Each row has a class, written as a number after it.
[-175  175   18   89  176  -21  -22  -49  -57   -1  264 -348  262   55
   86 -123   31  225  180    2    6  -95  192 -133   12  -72  -36  114
  376   63    5   71 -239  189  116  -66  162  -43] | 4
[  28  -35  673 -381  -81   73 -101  225  184 -241 -211 -147 -267  -31
    2   72   84   38  -19 -210   23  110  134    0    0  361 -364 -233
 -343  -30 -167  233 -303 -188 -356  -79   35  299] | 8
[  31  -27   80   11   10  -73  100  128  150  -57   48 -111 -136  -41
  108  -12   25 -144 -126  -17  -27   75  -62   -4   54  207 -157 -261
 -111 -159  -87  161 -109   81 -254   14 -158  260] | 2
[-255  -93   44 -103  219 -168   52  255  446 -172  -51  142 -143   59
  157   88   53 -191 -187 -170  -60 -214 -121  159  470  267 -411 -244
 -284  -99   61  207    6 -195 -248 -148    3  372] | 2
[ -49  197  331    9  148 -144  -29 -122  -54 -241  579 -356  740 -104
  -86  -86  172  100   67   30   78  -29  234 -139 -198  212  418 -168
  402 -209 -196  165 -260  304  327  -97  -52  -21] | 4
[ -78  186 -196  315  218 -111  145  200 -312  269   -7 -152  136  144
  279  -51  121  123   36    7    7  137  -35  308  686  -25  131  144
  581 -265   21 -389  -11  137  143 -144 -316  174] | 1
[ 466   22  606  164 -315  273  -67  -82 -536 -394  286 -127   -8 -119
   21  -86  130 -340   76  -65   47  111  342 -340 -671  -66  405 -136
  215  -30 -207   22 -114  408  195   88 -114   44] | 6
[   9  169  347 -310   13 -260   -6  212  802   68  296 -243  274  -60
 -119 -126 -225  316  155  268  -70  227  102  378 -138  378  -92 -380
 -147  -92 -290   42 -250  -15   -4  -43  -49  225] | 4
[-460  258  428    1  -66 -201   57  450  438  152  384  361  365  257
  106  124  218  224  -26  -72   78   85 -209  337  406  699 -682 -415
 -425 -513  266  -60  544 -425 -223 -535  -13  360] | 5
[-109  165   97 -353  -54 -337  -48 -304  633 -282 -143 -183  246  -49
   33   15 -389  142 -268  -38    9  276 -112  524  464  307 -204 -478
 -213 -211 -159  -62  -99    8  -72  -10 -183   65] | 9
[-208  -99  456  290  119 -163 -206 -265 -729  247  349 -162  641  151
  -41 -179 -163  241 -368 -317   75 -235  356  -33  436   -9   33   17
  390 -303  252  241 -270  208 -159  145  -32  308] | 2
[   6  177  175  -16   93 -157   96  306  358 -166   12  -64   45  -93
  200  178  -51  115   39  -96   10  170 -226  150  336  294 -261 -326
 -280 -301  -33  -31   71  -13  -31 -196  -86  324] | 6
[  59  -57  101 -215  -13 -111  137   45  215 -177    3 -181    0   71
   76   77  -34 -196 -122  -10    1  -70   -1  107  101  196  -89 -250
  -96  -95 -207  113 -141    0 -141  -49 -244  154] | 4
[-151  163  -62   26  203 -120    9 -111 -360  261  160 -322  240  200
  105 -131   26   92   36   98   32 -130  251   18   32   44   58  249
  668   25  135  135 -239  351  -27    7   57   58] | 0
[ 227   67  195   65   41   48   87  -48 -194  -70  361 -419  155   61
  -54  -57   97   35  180   71  -24 -151  355 -189 -612 -215   87   52
  590   75  -79  163 -279  569   27  -48  157   77] | 5
[-197  163  258  301  -16  212  101 -112 -347  -76  555   85  783  362
   89 -270  128  -17 -190  -41  -31 -357  182  731  677  225  672   13
  760 -451 -184 -563  103  -61  313 -167 -483  -29] | 3
[ -25   78  250 -171   76 -278   83   55  358  -33  -86 -186  229  -35
   39   73  -69  144  -92  -46   -6   11  -54  268  214  220 -259 -331
 -207 -222  -52  102 -134   65 -155 -118 -202  334] | 0
[ 186  -27  171  -26   37  -50   60  -49  383 -149  163 -206  -27   71
   45  107  -85   -6 -102  -46   10 -156   94  178   63  -76 -232 -218
   51  -54 -263  137  -24   18 -147 -128  -73  206] | 4
[ -53 -109  208  186   38 -149 -230 -193 -370 -279   -6 -186  -38 -155
 -134   -2  -26  547 -149 -367   79    7  235 -215  194 -188   58    8
  176   -4   79  152 -212  205 -139  200  138  269] | 4
[-260  188  400 -194  169 -113 -132   98   19   33 -187 -270  247   19
  184    6 -146  152  127    9   35   61  -44  312  497  418 -188  106
   66 -141   10 -166 -432  -85   81  -78 -164  145] | 8
[-188  -24 -226  151  322 -308   70 -145 -153  -67   47 -281  145    6
 -148  -30  163  437  -79 -145  140 -219  162  -90  312   60  233  -72
  204 -104  -55  327 -372  347  -20   54   48  388] | 9
[  49  332   45  -77   77   26  246   16  271  142  482 -554  470  195
  108  -80  182   16  211  190   54    2  165  114 -168  203  273  -36
  562 -231 -407 -170 -191  228  282 -262 -197  -48] | 1
[ -98  118  205  107   96 -107  -78 -185  171 -192  341 -307  360  -41
   34  -67 -112  104  138 -101   33 -227  111 -224 -260   -2 -173  -39
   57   83  -70  208 -204  275  268 -107  263   27] | 8
[  15  189  364 -192  -42 -121  -42  105  655 -238  149 -272  390 -136
   33 -112  -18   20 -114  -51  -32  128   71  279    6  353 -150 -266
 -207 -137 -365   11 -196   -4  163 -229 -105   -4] | 5
[-179   42    1  364  112 -230   50 -233 -292 -196  385 -143  494   94
   42  -43  233 -123  -83  -72   93 -284  131   51  -22   79  182   38
  372 -144  120  155 -266  451  176  -81    2  123] | 8
[ 283 -204  222   53 -145  486 -337 -195 -601  155 -169 -694 -493  -54
 -105 -356   16  426 -345 -350  -27 -388  755 -262    4 -584  264  161
  777  159 -467 -145 -409  -13 -421  192   -8 -542] | 2
[-208  170  126   28  184 -173   61  -56  -85 -131  238 -232  452   52
   34   10   36   34   65  -13   75 -160  108   26   61  195  135  -86
  243 -145   18   69 -206  237  112  -81  -28  142] | 5
[ 159  105 -206  545   99   44    4 -304 -374 -137  812 -159  416  205
 -118 -213  599  124   66  -90  -20  -20  306 -155 -252 -327  693   22
  881   62 -188 -134   36  585  428  -79   35  -25] | 9
[ -64   26  282  -67   19  384  210  -39 -345 -114  213  -65  210   10
   33  -39  394 -541   24  172   67   19   93 -149 -195  159  376  243
  347  -95 -161  194 -305   62 -156  -63 -340   18] | 9
[  -2  -64  161   61  141   65 -222  -69   23  -53  224 -163  112   47
   39 -142  286  -69   41 -189  -35  -50  169 -436 -174  -75  100  124
  243  163  144  387 -284   59   87   69  294  157] | 7
[-172   88   -1  164  279  -35   96   -5 -349  -56  308 -247  321   65
  -57   -5  340  144   21 -115  157 -114  253 -201   96   43  208  -15
  375  -82   65  175 -206  264  -15 -127   86  151] | 2
[ -28  102  115   23  143  150    4 -341   78   50  650 -325  421  276
  107  -79  143  145  217   55   45 -150  340    6 -149  -56  174  -35
  592    0 -225  -76  -67  194  212 -154  -44   16] | 9
[   1  -22  126 -333   15  -68  186  314  247   39   32   33 -184  144
  226  -15  144 -279  -52  -54  -56   95   76  -35   -2  248 -294 -279
 -183 -288 -137   25  -66 -220 -351  -48 -247  190] | 9
[ -37 -168 -175  -84   61   34  270  165  170   42   64 -151 -115   45
   21   99 -207  -64 -171  -29 -120 -119   61  164  -78   28 -154  -36
   96 -123  -46   69  -47  283 -350  -17  -62  203] | 1
[  44   -4   30   -4   35  -48  -23  216  156 -164 -132 -151 -186   99
   84   58   95  291   22 -207  -46   62 -144   45  383  224 -197 -144
 -277 -228  -80   -1  -94 -132 -125  -99 -119  189] | 0
[  31 -125  116  186   -9 -162  129  259  146  -16  -12 -106 -167  -51
   -3   25  -28  102 -153 -151  -16  -28  -30  -99  269   43 -346 -308
 -247 -154  -13  239 -121   -5 -293   10  -60  351] | 9
[ -34  135   65   -5   19 -196  222 -226  437 -121  378   53  380  -11
   47  -14   90  215  -74  103   22   53   53  411   56  124  -11 -261
  230 -199 -181  108  220  360  158 -273 -124  293] | 3
[  15  128  278  215   29  -44   81 -375 -342    0  590 -336  476    9
 -234 -227   75  117 -175  152  196 -399  469 -240  -90  -76  211 -157
  532  -51 -129  393 -271  364   -9   92  -47  121] | 2
[-391  236 -252  280  298 -184 -277 -473  -90  153  331 -147  673  104
   14 -196  387  478   29 -131  130  -16   -1   96  347   38  481  441
  562 -123   46   15 -102  206  464 -167  150  -23] | 9
[-153  253  -15  303  204 -240 -105 -355 -109  -15  321 -203  568   74
  -51   45  235  409  148  -63  164  -94   13 -158  273 -184  179  146
  351  -65  248  123 -164  122  303  -21  178   56] | 1
[ -16 -153  115  377   21 -136  -45 -125  -73 -300   -9 -178 -105  -29
  -97    1  119  278 -251 -333  107 -383  209 -151  191 -120 -450  -90
  -80   89   40  348 -259  213  -14   -1  287  442] | 0
[ -85   71  -67 -195  -14  -66  145   26  350    5   -2 -314  171   98
   60  -28  -86  143  -39   83   51   17  -55  281  222  333 -106 -187
 -240  -41 -214  156  -45  -50 -128 -184 -157   87] | 8
[  94   13   66 -315  102  101  -67   72  686  -39   26 -248 -115  194
  193  -31 -121 -212   67  -93  -83  -74   -4   66   -4  153  -31 -171
  -82  -49 -172   82 -105 -176 -143 -127  -75  -88] | 6
[-125  124  173   69  132 -313 -157  115  157 -112  -22 -190   64 -149
   34   51  212  361  -33 -215  131   70  142    4  253   59  -96 -126
   93    0   88  -39 -231    6   82  -62  257  311] | 2
[-177  172  104   12  175   79  -49   -4  -88  -58  245 -334  395  164
   91 -106  344  161  143  -35   62   41   39   22  300  284  195   93
  322 -126 -142  -47 -255  -23  237 -187  -68   63] | 9
[-232  162 -156  175  339   59   47  -29  -96  433  267  118  227  244
  332 -182  300  -70   -5 -121   83  -86  118   35  238   -7   64  276
  636  -72  156 -128  157 -141  -31 -106  -53   70] | 7
[-164  263   79   -4  185 -247   42  235  332  133  158  -88  430  109
  187  -25   72  105 -167 -114   17  239 -132  212  631  490 -219 -288
  -24 -463  -23  -10    6 -135   68 -280 -162  164] | 0
[ -65   72  241   -1   54  -31  -62 -162 -255 -218  315 -222  299   92
  -68  -49  123  206   67  -81   24  -52  251 -137 -155   81   68  -49
  320 -110   26  173 -244  415  135  -88  156  111] | 3
[-107   70  143 -115  106 -230  151  -65  441 -255  125 -125  230  -48
   -2   23 -132  -55 -216  -36    1 -177   77  112   99  190 -241 -334
  -52 -117 -184  339  -81  157  -64 -137  -44  267] | 7
[-323  102  399 -155  211 -297  -31  108 -191 -186  216 -112  362   72
  -13   52   81  -64  163  -69   12  -59  196 -129   42  174  -28 -223
  106  -56  229   69 -278   42  -74   76   59  221] | 7
[-218   61    7  170  230 -232   13   44 -119  -24  232 -145  288   87
  -26  -75  213  145   -4 -186   38 -136   54  -88  145  133   78   15
  184 -113  102  184 -202  235   19  -55  100  228] | 8
[ -28   15   99    6  214   90  -92   48 -107   39  193 -323  164   74
  149  -40   28  -39   93  -41   -2   37  208  -50  214  -11  254   87
  434  -44  -82 -112 -240   13   57  -23 -154  -92] | 6
[-208  196  198  227   85 -224  -44   17  -60  -60  126 -409  304 -190
  -33   22   38  449  108  -54   69  -87  174 -214   45  -92 -172  -98
   98   57  128  106 -337  242   94  -20  244  122] | 3
[-327  360  294  291   83 -388   64  558  111 -227  205   99  608 -158
  373  200  595  331  152 -187   38  346 -332  270  473  484 -632 -329
 -402 -552  235 -349  128 -335  298 -487   93  121] | 2
[-230  155   99  239  190 -203  -45  -19 -168  -37  354 -192  385   65
  -41  -90  185  298   30 -145   15  -57  174 -157  161   37   80  -52
  281 -117   82  102 -223  235   77  -22   53  156] | 4
[  91 -150   48  275  109 -203  298 -129 -110 -182   71  -30 -234  144
 -227   82  899 -212 -238 -100  369 -232  -17 -251  366 -162 -347 -220
 -197   87  107  708 -171  -16 -609  -54 -184  578] | 4
[ 133 -157  -28 -175    5   -7  101   71   82   83    4   78 -481  285
   39  -26  191 -132 -184  -36  -52  -52  -10  138  190  124 -239 -202
   12  -23 -186   73    1 -124 -442  103 -204  342] | 4
[-107  158   81  168  144 -120  108  117   21   24  382  -97  511 -122
  283   45  169 -247  112  169   57  -13   15  123    9   73  249    4
  338 -236  -40 -261 -186  132  267 -158 -216  123] | 5
[-159  -29  326  118  130  -22  -80  -24 -306 -140  246 -167  119   -4
 -127 -138  456  175   -6 -194   96 -158  293 -363  101 -104   -7 -116
  294  -48   46  216 -244  -50 -158   10  125  134] | 0
[ -78  165  241  -38   19 -237   18  145  487 -217   93  -72  249  -79
   81   66   13   98  -81 -116  -47  124 -153  189  246  314 -287 -350
 -264 -282 -108  -15  -87   22   86 -176  -43  256] | 5
[ -69   77  -11 -257   24  -92  200  197  409   68   75    2  145  175
  193   29 -205 -401 -154   14   -9  -69 -121  265  -74  504 -223 -192
 -219 -156 -124   84   -1 -117 -163 -113  -61  104] | 5
[-144  -31  227 -164   36 -123  -52   78  217 -280  -74  -94  -90   46
   15   38  -66 -119  -44  -23   -7 -215  -74  208  218  267 -261 -189
 -242    7  -41  217 -168  -73 -238  -72    6  152] | 9
[ -55  242  283  137  -78 -357  276  151  287  -31  249 -281  368 -247
  -51  -56  231  229   58 -108   25  422   13 -309 -106  -21 -190 -524
 -376 -219  -63  205 -185  164 -180   28  -84  295] | 9
[-115   48  240   -8   28  -91  164   64  398   21   95   36  258  -83
   31  -17 -181 -129 -173  102   59 -165   12  209  291   91 -162 -321
 -208 -214   61  206   80 -149 -271  -91 -274  160] | 3
[-153  210  166  -62  208  -97  -48   33  174 -126  330 -345  618   40
   81  -44    4  194  176    5   12   53  154  235  160  247  268  -57
  316 -256 -114 -133 -241  138  308 -234  -56  -92] | 9
[ -88   90  159   40   13 -121  169   23  356 -116   72 -102   94   27
   96  -51   98  118 -125 -132   46  -81  -25  158  242   84 -419 -205
 -145  -94 -167  144  -63  -86 -174 -150  -20  330] | 9
[ 184  117  290  -31 -220  155  251  -65  314 -112  373   38  240   20
  232   -6  372 -615  -42  116   -4  134  -70   85 -293  153   81 -272
   57 -271 -174  -37   81   35   15 -132 -344   55] | 9
[ 196   45  207  161  -95  194  184 -217  231 -369  215 -149  181  -96
  -37 -118  170 -191 -126  -31   79 -366  153  -89 -376   23   -1  -48
  -52   77 -343  493 -184  327  218 -176   64  209] | 1
[  42  157   -3   28  159  -17  114  -95 -153  -12  317 -245  300  163
  -30  -31  165   11  141   53   84   40  152  -27    0  -70  356  -61
  449 -109 -119  -66 -155  156   -5  -57 -136  -21] | 5
[  80   71  195  -52  -44  -69  119  326  279  -42   27 -290  117  182
   15   87   32  275   19 -111  -35  153  -44  162  455  260 -166 -337
  -46 -389 -107 -183 -154 -279    7 -109 -135  125] | 1
[ -68  123  202 -125   18 -159   98   55  549 -428  144 -213  237  -38
    3   64 -348   49   10  -66  -66  -85  -12  110  -13  216 -201 -398
 -286 -105 -169  111 -115   89  -10 -130  -20  109] | 8
[  49  -56  264  -65  -10 -162   93   62  188 -258  -53  153  -20  -52
   41   65   46 -194 -160  -56  -43   23  -26  194  130   62 -149 -188
 -133 -102  -25  108 -112   45 -187    9 -210  397] | 5
[ -76   55  221  110   82  -28  -26   81 -177   11  250 -276  260  196
   76  -38  316   -3   63  -34   34  -60  143   49  259  130   70   57
  371 -197   51  -88 -336    4   28  -41 -121   71] | 5
[-200   43  201   98  244 -129  -89   65  -65 -274  -50 -243  278   19
   89  171  330  -12  177 -176  127  -99 -109   56  372  132   11  134
  -55   26  230   80 -396  -40  128 -125  142  201] | 2
[ -53   61  283  286  123 -306 -157   51 -444  -95  110 -201  126  -47
  -92   13  509  573   79 -194  136   45  118 -231  206   -7 -132 -104
  171 -173  249  133 -346  183  -17  -24  181  373] | 2
[ -80   62   69  162  125 -152   57  -73 -180  -57  232 -313  254   79
    7  -54   34  157  -26  -30   29 -191  217  115  100   46   69  -35
  474  -59 -101  -38 -321  357  117  -40    2  176] | 8
